[[-58.8 -22.5 -21.2  -1.7]
 [-26.6 -58.4   1.5 -17.0]
 [-45.2 -45.6 -14.7  -9.7]]
->
[[-58.4   1.5]
 [-45.6 -14.7]]

[[  3.0  -5.8  -3.0  -2.5]
 [  6.2 -18.3 -22.9  12.0]
 [-12.2   0.2  -3.7  -7.1]
 [ 38.3   0.6  53.0  48.4]
 [ 38.3  -8.9 -20.2 -46.7]]
->
[[-18.3 -22.9]
 [  0.2  -3.7]]

[[ 40.0 -32.7  40.8  34.7 -19.9]
 [-46.4  55.7  14.1   4.3 -36.2]
 [ 13.6 -41.6  46.5 -15.0  54.0]
 [-45.5  31.9  19.8 -42.6  27.2]]
->
[[ 55.7  14.1]
 [-41.6  46.5]]

[[-10.9   5.0 -18.3  21.1  -4.5]
 [-26.5  59.5 -11.3  -4.5   4.1]
 [-27.3  59.3 -11.1  -4.5   4.8]]
->
[[ 59.5 -11.3]
 [ 59.3 -11.1]]

[[ -7.3  56.7 -13.2]
 [  8.6  26.4  23.1]
 [ 16.9 -29.7   4.7]
 [-33.2   1.3 -44.7]
 [-31.0   2.2 -43.4]]
->
[[ 26.4  23.1]
 [-29.7   4.7]]

[[-49.1 -34.0 -55.5  27.1 -18.9]
 [ 33.1  51.4   7.8  32.5  14.9]
 [ 14.2 -31.3  35.0 -39.7 -16.3]
 [-22.0  -3.9 -38.4  46.7 -30.8]]
->
[[ 51.4   7.8]
 [-31.3  35.0]]

[[ 33.4 -41.5  48.8  26.1 -27.0]
 [-52.5  48.6 -44.1 -38.9  45.0]
 [ 40.9 -29.8 -12.1  14.2 -23.6]
 [ -1.2 -12.9  18.7  10.2  -2.7]]
->
[[ 48.6 -44.1]
 [-29.8 -12.1]]

[[ -4.6  19.9  -7.6  19.7 -10.7]
 [ -1.4   3.3   4.5   1.6  14.6]
 [ 23.4  -7.4  20.8  -9.5  21.6]
 [ 51.6 -50.7  48.3 -50.2  37.5]
 [ 38.9 -53.2  41.3 -53.5  42.1]]
->
[[ 3.3  4.5]
 [-7.4 20.8]]
